Below are the code and all the weights of a small trained network. Each question names an input and a target symbol and asks about switching units off, where a switched-off unit gives its printed mean instead of its output.

import numpy as np


def w(rows, s, z=0):
    codes = np.array(rows[::2]) - 128.0
    scale = np.full(codes.shape[1], s)
    scale[-1] = z or s
    return codes * scale


def norm(h):
    return h / np.sqrt((h * h).mean(-1, keepdims=True) + 1e-5)


def f(y):
    return y / 2 * (1 + np.tanh(0.7978845608 * (y + 0.044715 * y**3)))


def softmax(a):
    e = np.exp(a - a.max(-1, keepdims=True))
    return e / e.sum(-1, keepdims=True)


def log_softmax(a):
    a = a - a.max(-1, keepdims=True)
    return a - np.log(np.exp(a).sum(-1, keepdims=True))


def net(x, mask):
    ids = ['Σβγδεζθμ'.index(c) for c in x.split()]
    T = len(ids)
    res = E[ids] + P[:T]
    u = 0
    for l in range(2):
        r = norm(res)
        for j in range(3):
            rows = slice(4 * j, 4 * j + 4)
            q, k, v = (r @ M[l][rows].T for M in (Q, K, V))
            z = softmax(np.where(np.tri(T) > 0, q @ k.T / 4**0.5, -1e9)) @ v
            o = O[l][rows]
            res = res + np.where(mask[u + j], z, o[:, -1]) @ o[:, :-1]
        u += 3
        y = f(norm(res) @ A[l][:, :-1].T + A[l][:, -1])
        res = res + np.where(mask[u : u + 16], y, B[l][:, -1]) @ B[l][:, :-1]
        u += 16
    return log_softmax(norm(res)[-1] @ U[:, :-1].T + U[:, -1])


Q, K, V, O, A, B = {}, {}, {}, {}, {}, {}
E = w([
[122,192,152,96],'Σ',
[90,87,255,139],'β',
[139,103,156,152],'γ',
[172,69,54,197],'δ',
[121,119,147,159],'ε',
[131,179,153,121],'ζ',
[94,162,156,195],'θ',
[145,75,105,76],'μ',
],0.022)
P = w([
[96,86,102,138],'0',
[206,199,201,207],'1',
[101,247,32,24],'2',
[208,188,192,203],'3',
[99,225,72,35],'4',
[202,178,189,204],'5',
[95,208,73,51],'6',
[210,174,184,205],'7',
[86,153,62,54],'8',
[192,160,174,244],'9',
],0.013)
Q[0] = w([
[46,62,149,97],'L0H1',
[163,179,218,179],'L0H1',
[128,135,171,112],'L0H1',
[178,135,168,147],'L0H1',
[186,139,78,129],'L0H2',
[68,114,183,132],'L0H2',
[76,34,156,117],'L0H2',
[87,70,60,175],'L0H2',
[70,179,86,122],'L0H3',
[2,88,96,52],'L0H3',
[93,189,95,62],'L0H3',
[168,142,117,224],'L0H3',
],0.01)
K[0] = w([
[142,148,184,74],'L0H1',
[180,156,61,187],'L0H1',
[141,106,133,135],'L0H1',
[100,99,85,128],'L0H1',
[204,112,118,163],'L0H2',
[38,152,137,108],'L0H2',
[111,151,70,135],'L0H2',
[108,89,112,136],'L0H2',
[124,69,74,181],'L0H3',
[125,192,4,128],'L0H3',
[111,104,48,153],'L0H3',
[77,103,154,132],'L0H3',
],0.014)
V[0] = w([
[27,108,129,155],'L0H1',
[82,94,165,42],'L0H1',
[62,100,180,109],'L0H1',
[173,67,1,184],'L0H1',
[94,169,169,107],'L0H2',
[164,148,149,88],'L0H2',
[240,197,178,198],'L0H2',
[75,94,137,78],'L0H2',
[137,112,89,133],'L0H3',
[64,78,178,42],'L0H3',
[129,101,85,190],'L0H3',
[152,131,38,184],'L0H3',
],0.0089)
O[0] = w([
[99,69,155,95,112],'L0H1',
[90,143,162,64,79],'L0H1',
[110,144,179,31,97],'L0H1',
[124,1,121,173,173],'L0H1',
[139,126,100,95,129],'L0H2',
[89,145,101,151,146],'L0H2',
[99,112,36,222,254],'L0H2',
[121,180,110,73,74],'L0H2',
[93,145,121,136,123],'L0H3',
[152,162,167,113,96],'L0H3',
[49,94,201,164,136],'L0H3',
[80,128,78,135,131],'L0H3',
],0.0083,0.0072)
A[0] = w([
[29,98,88,49,162],'L0N1',
[144,67,149,162,160],'L0N2',
[58,169,154,93,181],'L0N3',
[165,164,161,192,2],'L0N4',
[157,155,41,111,173],'L0N5',
[189,178,162,162,39],'L0N6',
[70,159,71,155,98],'L0N7',
[194,99,173,172,134],'L0N8',
[71,92,137,182,136],'L0N9',
[115,36,69,128,18],'L0N10',
[128,139,201,105,108],'L0N11',
[181,75,105,164,208],'L0N12',
[190,131,163,147,28],'L0N13',
[206,169,148,195,81],'L0N14',
[141,84,8,93,97],'L0N15',
[178,111,119,127,40],'L0N16',
],0.013,0.0065)
B[0] = w([
[171,232,102,221,194],'L0N1',
[163,151,136,83,202],'L0N2',
[101,124,107,195,174],'L0N3',
[165,233,104,169,147],'L0N4',
[35,119,167,162,212],'L0N5',
[143,168,220,109,141],'L0N6',
[205,198,210,45,186],'L0N7',
[193,163,87,127,206],'L0N8',
[124,141,105,43,194],'L0N9',
[53,162,153,123,150],'L0N10',
[91,165,91,195,131],'L0N11',
[164,173,103,128,255],'L0N12',
[254,162,213,111,129],'L0N13',
[212,225,178,108,201],'L0N14',
[113,223,177,140,189],'L0N15',
[108,154,159,153,120],'L0N16',
],0.0091,0.0084)
Q[1] = w([
[66,195,94,88],'L1H1',
[211,54,134,133],'L1H1',
[111,157,87,175],'L1H1',
[160,78,205,75],'L1H1',
[26,186,100,112],'L1H2',
[26,64,103,101],'L1H2',
[8,121,77,95],'L1H2',
[82,216,140,109],'L1H2',
[56,141,106,122],'L1H3',
[44,182,130,113],'L1H3',
[139,93,77,132],'L1H3',
[149,43,125,158],'L1H3',
],0.018)
K[1] = w([
[95,38,45,68],'L1H1',
[181,180,187,176],'L1H1',
[101,109,172,117],'L1H1',
[167,153,70,182],'L1H1',
[33,94,133,35],'L1H2',
[6,135,76,110],'L1H2',
[37,114,98,72],'L1H2',
[107,115,158,36],'L1H2',
[135,59,92,39],'L1H3',
[88,58,114,50],'L1H3',
[138,160,95,134],'L1H3',
[214,184,85,152],'L1H3',
],0.018)
V[1] = w([
[97,117,157,158],'L1H1',
[151,123,79,121],'L1H1',
[207,161,102,196],'L1H1',
[183,175,133,177],'L1H1',
[60,108,131,150],'L1H2',
[113,143,107,36],'L1H2',
[139,178,7,158],'L1H2',
[211,163,180,47],'L1H2',
[58,89,142,101],'L1H3',
[111,67,124,198],'L1H3',
[141,91,182,198],'L1H3',
[192,104,72,68],'L1H3',
],0.017)
O[1] = w([
[168,97,46,161,125],'L1H1',
[133,169,147,161,101],'L1H1',
[177,233,127,126,109],'L1H1',
[165,187,111,83,141],'L1H1',
[181,163,89,50,35],'L1H2',
[69,239,178,140,92],'L1H2',
[7,74,36,177,162],'L1H2',
[58,131,248,170,253],'L1H2',
[118,94,201,106,98],'L1H3',
[230,108,145,145,83],'L1H3',
[202,147,126,119,119],'L1H3',
[83,167,128,233,84],'L1H3',
],0.013,0.0066)
A[1] = w([
[200,94,222,209,175],'L1N1',
[172,74,86,194,95],'L1N2',
[160,82,45,216,58],'L1N3',
[44,119,88,69,79],'L1N4',
[225,68,91,153,170],'L1N5',
[153,75,55,141,214],'L1N6',
[94,32,215,59,52],'L1N7',
[146,122,167,7,113],'L1N8',
[49,126,85,74,48],'L1N9',
[182,50,155,169,114],'L1N10',
[227,115,101,140,132],'L1N11',
[142,97,71,166,22],'L1N12',
[131,54,142,51,174],'L1N13',
[101,143,121,101,60],'L1N14',
[121,104,32,152,8],'L1N15',
[188,90,49,201,45],'L1N16',
],0.017,0.011)
B[1] = w([
[152,251,117,123,248],'L1N1',
[101,129,156,175,181],'L1N2',
[184,115,104,219,204],'L1N3',
[203,215,85,135,148],'L1N4',
[81,161,180,202,226],'L1N5',
[80,118,155,198,235],'L1N6',
[186,168,45,101,147],'L1N7',
[143,49,63,117,162],'L1N8',
[192,178,83,118,141],'L1N9',
[56,172,159,141,151],'L1N10',
[129,120,182,142,203],'L1N11',
[197,213,179,136,144],'L1N12',
[71,67,119,119,162],'L1N13',
[204,178,164,85,119],'L1N14',
[148,226,194,85,159],'L1N15',
[225,199,142,221,198],'L1N16',
],0.019,0.011)
U = w([
[42,121,251,99,97],'Σ',
[230,201,219,72,24],'β',
[157,117,109,61,254],'γ',
[203,109,87,218,120],'δ',
[117,179,5,103,91],'ε',
[36,164,113,100,97],'ζ',
[123,69,205,116,198],'θ',
[44,70,67,146,183],'μ',
],0.012,0.0051)

Each question gives the input, a string of symbols that net reads in full, and the target symbol t.
The units are the heads (4 rows each of Q, K, V and O) and the neurons (one row each of A and B). Each row of codes is followed by its name. A weight is (code - 128) times the scale printed after its matrix; where a second scale follows, it is the last column's (O, A, B and U).
mask holds one flag per unit, layer by layer, with each layer's heads first. A switched-off unit (its flag False) gives its mean, the last column of its rows in O or B, instead of its output. The means were averaged over made-up inputs and are rounded, as every weight is.
A unit's drop is (log p(t) with every unit on - log p(t) with that unit switched off) / (log p(t) with every unit on - log p(t) with every unit switched off).
The circuit of an input: a set's keep is (log p(t) with only the set's units on - log p(t) with every unit switched off) / (log p(t) with every unit on - log p(t) with every unit switched off). Starting from the 12 units with the biggest drops (on a tie, the unit counted first), units are removed one at a time, each time the one whose removal leaves the highest keep (on an exact tie, the one counted first), for as long as the keep stays at least 0.8.
circuit, biggest first: the units of the circuit, biggest drop first
k most important neurons: the k neurons with the biggest drops, biggest first
heads that matter: for each layer, one digit per head in row order, 1 if its drop is at least 0.15 and else 0, layers parted by /
input Σ ζ β μ δ, target ζ: 2 most important neurons : (L0N5; L0N15)
input γ ζ μ, target β: most important neuron : (L0N7)
input γ Σ Σ ζ δ μ θ, target β: circuit, biggest first : (L0N7; L0H2; L1H2; L0H1)
input β μ ζ δ β γ γ, target γ: 3 most important neurons : (L0N11; L1N8; L0N14)
input γ ζ ζ β δ, target β: 3 most important neurons : (L0N7; L0N14; L0N2)
input γ ζ β μ ε, target β: circuit, biggest first : (L0H2; L1H2; L0H1; L0N7)
input ζ β θ ε γ, target ε: 2 most important neurons : (L0N3; L0N14)
input ζ θ ζ ε μ, target ε: 2 most important neurons : (L0N3; L0N7)
input ε γ ζ γ μ, target θ: 3 most important neurons : (L0N7; L0N11; L0N14)
input θ μ ε β μ β θ δ γ, target μ: heads that matter : 111 / 101
input ζ Σ Σ θ μ ε ε ε, target ε: 2 most important neurons : (L0N14; L1N5)
input ε μ Σ δ μ Σ ε, target θ: 4 most important neurons : (L0N7; L0N11; L0N14; L0N1)
input δ δ μ Σ μ β ε Σ, target β: heads that matter : 001 / 100
input ζ μ β μ μ Σ γ, target ε: heads that matter : 100 / 000
input ε ζ ε γ ζ β γ μ μ θ, target β: heads that matter : 001 / 000
input δ ε μ δ δ μ β ζ β, target δ: heads that matter : 010 / 010
input ζ β μ δ θ μ θ, target ε: 2 most important neurons : (L0N1; L0N3)
input Σ δ θ ζ θ, target ζ: heads that matter : 111 / 010
input ε γ ε Σ Σ μ γ, target θ: 2 most important neurons : (L0N7; L0N11)
input ζ μ μ, target ε: 3 most important neurons : (L0N3; L0N7; L0N14)
input δ θ β, target δ: heads that matter : 000 / 011
input β ζ μ, target γ: 2 most important neurons : (L0N1; L1N8)
input β θ ε ζ θ β ε δ Σ β, target β: heads that matter : 000 / 100
input ε μ δ ζ β, target θ: 4 most important neurons : (L0N7; L0N14; L0N11; L0N1)
input μ ζ ζ μ ζ, target Σ: heads that matter : 110 / 010
input β ζ Σ Σ μ ζ μ Σ, target β: heads that matter : 001 / 001
input θ γ ζ, target μ: 4 most important neurons : (L0N14; L0N12; L0N8; L0N9)
input β μ μ δ μ, target γ: heads that matter : 111 / 111
input ε ζ β Σ ε γ, target β: heads that matter : 001 / 000
